Each row has a name. After each piece below comes the name of the row it's from. Each question is about the rows just above it.

89 124 132 125 : Q832
132 124 89 120 : Q870
153 40 20 121 : Q160
117 50 138 39 : Q515
Which row holds 117 50?
Q515
q: 89 124 132
Q832
q: 132 125
Q832
q: 124 89
Q870
Where do 89 120 appear?
Q870

109 43 92 177 76 89 : Q438
94 149 89 85 120 40 : Q202
110 119 81 159 130 76 : Q507
107 126 136 93 122 94 : Q333
89 49 92 177 76 89 : Q620
82 111 117 139 121 116 : Q994
113 85 52 120 145 98 : Q465
92 117 95 141 86 62 : Q998
94 149 42 85 120 40 : Q274
116 111 139 107 135 108 : Q388
171 76 177 92 43 69 : Q167
q: 89 49 92 177 76 89
Q620
The row with 43 92 177 76 is
Q438
177 92 43 69 is in which row?
Q167

113 121 109 136 103 151 56 108 69 168 34 106 68 169 161 64 124 87 129 87
 31 133 169 97 44 118 167 120 140 68 44 54 48 51 130 155 167 87 74 130
 56 58 69 163 33 48 64 75 37 53 46 54 36 56 101 104 97 66 120 65 -> Q591
129 83 63 125 72 53 120 143 120 160 57 84 149 165 167 44 79 141 48 31 88
 155 124 107 155 71 50 110 123 50 52 92 80 56 108 142 107 32 127 116 30
 44 155 88 86 115 84 142 102 125 102 44 51 79 154 43 36 62 149 102 -> Q252
33 169 163 120 135 69 80 55 83 77 130 47 32 141 169 46 127 169 49 112 35
 163 124 127 116 124 112 135 90 82 44 63 153 168 48 168 160 99 40 99 106
 154 84 43 100 55 105 113 158 33 55 35 65 103 159 38 72 69 89 93 -> Q303
130 116 49 125 61 40 118 45 56 63 157 144 114 161 47 41 152 151 72 84
 170 105 99 132 154 80 29 147 132 54 29 107 161 43 105 102 170 43 167
 162 124 35 117 99 134 134 78 66 146 105 74 115 61 91 135 148 110 120
 131 74 -> Q45
131 98 108 157 108 108 45 169 30 143 112 133 43 114 75 146 123 160 39
 132 112 85 147 47 166 130 104 40 38 137 98 139 150 128 147 171 86 44
 144 77 106 155 63 158 137 77 81 121 89 122 145 72 169 111 120 89 81 130
 115 63 -> Q221
Which row holds 105 99 132 154 80 29?
Q45
q: 107 161 43 105 102 170 43 167
Q45
Which row holds 116 124 112 135 90?
Q303

123 99 114 95 95 121 123 118 95 118 120 115 123 109 115 123 124 119 122
 121 116 119 116 116 118 118 123 111 119 123 122 111 114 107 115 122 122
 118 115 123 118 103 112 123 94 101 122 119 116 124 122 114  Q647
52 112 118 107 105 51 48 109 105 109 122 77 50 108 73 64 47 61 57 60 117
 125 71 77 124 122 42 117 59 52 57 110 118 86 118 59 57 119 108 66 119
 91 77 52 111 110 54 124 115 42 50 132  Q339
105 100 108 95 96 101 103 111 96 111 119 101 104 105 100 108 106 101 107
 105 111 118 100 103 116 115 103 108 100 106 107 106 108 96 111 106 105
 114 108 108 114 92 97 106 95 101 105 118 110 104 103 114  Q82
119 98 70 105 104 122 121 67 104 67 55 114 120 84 116 109 119 120 116
 118 67 59 117 113 62 64 122 79 121 118 116 77 70 114 73 117 118 65 73
 109 61 115 117 118 105 96 119 58 67 121 121 69  Q956
75 106 137 100 99 74 73 135 99 135 145 87 74 119 85 86 72 79 78 79 138
 145 84 87 143 140 70 127 78 75 78 129 137 91 133 79 78 139 131 86 142
 92 86 75 100 107 76 145 138 70 74 140  Q742
76 101 137 89 93 69 72 138 93 138 158 79 74 114 76 94 78 71 85 77 139
 152 74 83 146 142 71 121 69 79 85 125 137 118 86 80 78 140 129 93 149
 72 72 79 91 103 76 153 140 74 72 137  Q845
77 100 150 92 94 73 74 152 94 152 166 82 76 121 80 94 78 75 83 78 151
 159 78 83 154 150 74 128 74 79 83 136 150 82 137 79 78 150 143 123 118
 80 78 79 91 104 77 161 154 75 74 142  Q843
q: 123 99 114 95 95 121 123 118 95 118 120 115 123 109 115 123 124 119 122
 121 116 119 116 116 118 118 123 111 119 123 122 111 114 107 115 122 122
 118 115 123 118 103 112 123 94 101 122 119 116 124 122 114
Q647
q: 86 118
Q339
118 103 112 is in which row?
Q647
q: 95 121 123 118 95 118 120 115 123 109 115 123
Q647
q: 117 118 65 73 109 61 115
Q956
Which row holds 108 73 64?
Q339
q: 100 108 106 101 107 105 111 118 100
Q82

107 87 103 109 91 118 89 91 119 93 115 95 87 114 109 112 113 98 122 106
 116 75 105 85 68 107 115 112 93 105 101 119 111 120 125 117 90 86 99
 108 99 70 113 97 121 76 89 117 100 94 87 83 93 70  Q104
94 87 90 113 89 89 100 88 98 113 90 99 100 86 90 110 121 83 100 96 94
 111 94 78 116 117 86 130 92 88 99 103 86 102 120 108 121 110 102 109
 104 89 109 96 106 125 105 80 101 95 101 96 96 102  Q154
106 76 115 84 113 92 81 86 113 112 80 102 90 104 104 96 88 97 103 120 88
 104 105 72 112 95 96 89 84 80 102 115 99 97 87 109 86 114 87 88 81 95
 79 92 122 95 103 99 104 102 115 115 114 73  Q837
127 54 76 79 148 101 85 84 95 128 116 52 111 127 79 98 126 108 93 102 97
 100 112 48 71 120 128 140 92 97 80 142 72 97 127 115 109 82 83 132 95
 146 75 129 112 78 75 118 102 112 135 115 79 95  Q69
107 143 91 61 144 81 66 82 100 121 114 62 111 80 85 126 85 97 64 79 113
 74 91 112 89 100 64 114 94 97 119 98 91 111 78 76 74 91 86 102 30 137
 84 76 107 128 136 112 69 141 78 72 65 111  Q639
112 103 81 127 103 106 124 105 150 86 83 105 116 79 94 115 110 81 120 88
 116 98 102 95 79 89 105 98 100 116 74 73 111 119 97 101 104 126 117 86
 64 88 109 110 98 103 114 82 84 132 94 120 112 72  Q756
54 76 80 133 138 126 107 94 126 129 90 120 85 128 63 117 84 88 56 57 88
 92 122 72 158 64 45 128 101 163 108 147 87 129 70 73 71 129 93 139 88
 126 122 98 52 99 139 77 99 141 104 82 98 122  Q783
116 105 99 139 110 85 99 102 131 108 66 80 107 78 123 98 126 88 90 97
 105 84 81 107 110 85 113 86 75 71 118 117 112 95 81 121 115 88 97 124
 107 119 74 114 91 126 90 106 105 90 104 84 81 110  Q854
81 104 75 86 102 95 87 82 104 87 103 109 91 118 89 91 119 93 115 95 89
 103 95 92 120 62 78 121 75 105 77 113 116 99 92 126 122 113 114 114 108
 78 105 80 121 86 83 115 112 94 129 95 94 74  Q536
q: 92 88 99 103 86 102 120 108 121
Q154
Which row holds 54 76 79?
Q69
q: 104 87 103 109 91 118 89 91 119 93 115 95
Q536

122 67 139 76 117 107 133 -> Q852
31 101 74 122 65 120 72 -> Q145
133 110 83 76 117 154 100 -> Q77
156 105 139 76 117 154 105 -> Q815
103 118 130 95 82 140 118 -> Q466
q: 133 110 83 76 117 154 100
Q77
The row with 156 105 139 76 117 154 105 is
Q815
Where do 130 95 82 140 118 appear?
Q466
q: 122 65
Q145

141 119 108 125 97 124 75 85 91 = Q809
71 90 98 129 113 133 64 114 113 = Q807
91 119 108 125 97 85 124 75 91 = Q855
73 116 75 141 93 86 65 83 123 = Q580
132 38 125 119 110 69 91 83 84 = Q487
111 133 113 79 147 122 129 133 120 = Q199
114 130 107 89 79 62 95 136 84 = Q764
98 129 113 133 64 114 113 is in which row?
Q807
q: 130 107 89
Q764
116 75 141 is in which row?
Q580
q: 71 90 98 129 113
Q807
q: 85 124 75
Q855
q: 73 116 75 141 93 86 65
Q580
132 38 125 is in which row?
Q487

147 149 100 100 99 101 100 100 101 100 100 101 76 147 147 147  Q222
116 99 101 101 100 100 106 67 114 103 103 147 147 76 147 147  Q976
126 148 147 147 148 148 150 91 58 137 148 146 148 28 147 147  Q697
Which row holds 126 148 147 147 148 148 150 91 58 137 148 146 148 28 147 147?
Q697
147 76 147 is in which row?
Q976
q: 100 106 67 114 103
Q976
Which row holds 147 149 100 100 99 101 100 100 101 100 100 101 76 147 147 147?
Q222

75 93 116 107 79 108 108 83 104 63 107 67 113 91 118 108 79 100 109 145
 118 125 101 100 109 78 122 100 118 52 108 89 108 71 106 106 103 95 115
 76 89 61 69 113 76 133 114 120 66 73 128 128 46 146 71 114 105 100 -> Q4
100 100 116 136 113 81 120 99 101 121 71 67 83 131 82 102 103 68 82 118
 82 111 103 77 115 121 126 75 127 67 81 126 103 81 67 69 90 95 95 105
 126 98 111 123 69 104 46 115 111 106 114 126 48 97 63 101 94 100 -> Q187
152 90 101 129 116 113 136 144 67 93 142 98 93 90 124 106 62 119 96 74
 124 68 54 98 110 84 142 66 93 87 83 90 125 84 92 105 156 95 147 65 90
 140 108 125 137 84 82 105 41 108 81 132 43 115 104 137 79 100 -> Q534
111 129 127 98 115 128 119 117 107 109 90 67 150 67 130 98 70 83 116 103
 130 148 76 73 103 126 91 123 121 67 128 93 89 110 151 120 112 95 97 86
 93 125 121 122 105 121 113 119 121 106 85 131 43 102 116 71 57 100 -> Q856
90 54 110 153 90 101 129 116 113 136 144 67 93 142 98 68 94 147 71 103
 98 79 93 128 99 95 121 91 74 121 101 72 125 140 100 84 141 95 98 94 72
 67 118 139 136 95 132 95 98 66 127 96 74 68 117 113 117 100 -> Q382
115 120 131 109 81 89 106 93 93 91 82 67 97 100 113 122 64 113 101 114
 113 90 66 100 72 98 116 85 118 128 89 86 117 84 71 106 63 95 106 88 86
 117 116 103 109 99 93 76 97 110 119 87 81 79 59 92 69 100 -> Q922
75 93 116 107 79 59 108 83 104 63 107 67 113 91 118 108 79 100 109 145
 118 125 101 100 109 78 122 100 118 52 59 89 108 71 106 106 103 95 115
 76 89 61 69 113 76 133 114 120 66 73 128 128 46 146 116 71 105 100 -> Q24
The row with 153 90 101 129 116 113 136 144 67 93 142 98 is
Q382
q: 111 129 127 98 115 128 119 117 107 109 90 67 150 67 130 98 70 83 116 103
 130 148 76 73 103 126 91 123 121 67 128 93 89 110 151 120 112 95 97 86
 93 125 121 122 105 121 113 119 121 106 85 131 43 102 116 71 57 100
Q856
q: 75 93 116 107 79 59 108 83 104 63 107 67 113 91 118 108 79 100 109 145
 118 125 101 100 109 78 122 100 118 52 59 89 108 71 106 106 103 95 115
 76 89 61 69 113 76 133 114 120 66 73 128 128 46 146 116 71 105 100
Q24
q: 109 78 122 100 118 52 59 89
Q24
q: 95 97
Q856
q: 68 94 147 71 103 98 79 93
Q382
Which row holds 75 93 116 107 79 108 108 83 104 63 107 67 113 91 118 108 79 100 109 145
 118 125 101 100 109 78 122 100 118 52 108 89 108 71 106 106 103 95 115
 76 89 61 69 113 76 133 114 120 66 73 128 128 46 146 71 114 105 100?
Q4

96 111 96 120 149 101 94 117 91 104 102 86 102 84 70 117 41 101 104 : Q417
103 95 91 82 70 123 109 72 101 113 95 85 92 100 102 107 123 97 91 : Q955
96 52 107 92 64 113 67 129 96 101 95 74 106 88 104 75 100 122 103 : Q126
71 113 53 94 43 76 72 118 86 100 98 91 108 91 92 85 121 66 101 : Q324
103 92 114 118 143 118 91 117 109 104 103 110 103 111 90 40 89 110 86 : Q768
106 57 130 119 27 116 103 84 111 100 94 129 104 85 96 111 133 74 94 : Q814
97 68 77 104 56 131 66 62 107 100 111 97 108 105 105 96 100 112 94 : Q298
77 123 64 101 15 89 139 100 104 105 87 89 99 98 110 89 119 88 95 : Q289
94 69 104 64 76 103 54 107 99 97 117 109 107 72 96 145 86 73 102 : Q330
96 52 107 92 64 113 67 129 96 129 94 104 100 85 104 58 104 98 98 : Q722
96 110 133 74 76 103 54 107 99 97 117 109 107 72 96 145 53 76 89 : Q535
q: 100 94 129 104 85
Q814
q: 139 100
Q289
Which row holds 96 111 133 74?
Q814
91 117 109 104 103 110 is in which row?
Q768

101 89 156 124 101 70 -> Q948
73 73 115 76 129 92 -> Q860
101 104 94 88 108 111 -> Q322
92 102 80 32 106 99 -> Q175
107 146 104 104 99 76 -> Q565
106 153 87 131 92 46 -> Q444
80 67 96 21 111 119 -> Q381
116 125 71 78 105 76 -> Q237
92 102 80 32 106 58 -> Q33
113 160 96 78 47 134 -> Q144
73 73 115 76 is in which row?
Q860
Where do 104 104 appear?
Q565

130 81 102 131 113  Q290
113 97 131 114 99  Q736
62 113 97 131 113  Q826
q: 113 97 131 113
Q826
q: 62 113 97 131 113
Q826
The row with 113 97 131 114 99 is
Q736
q: 81 102
Q290

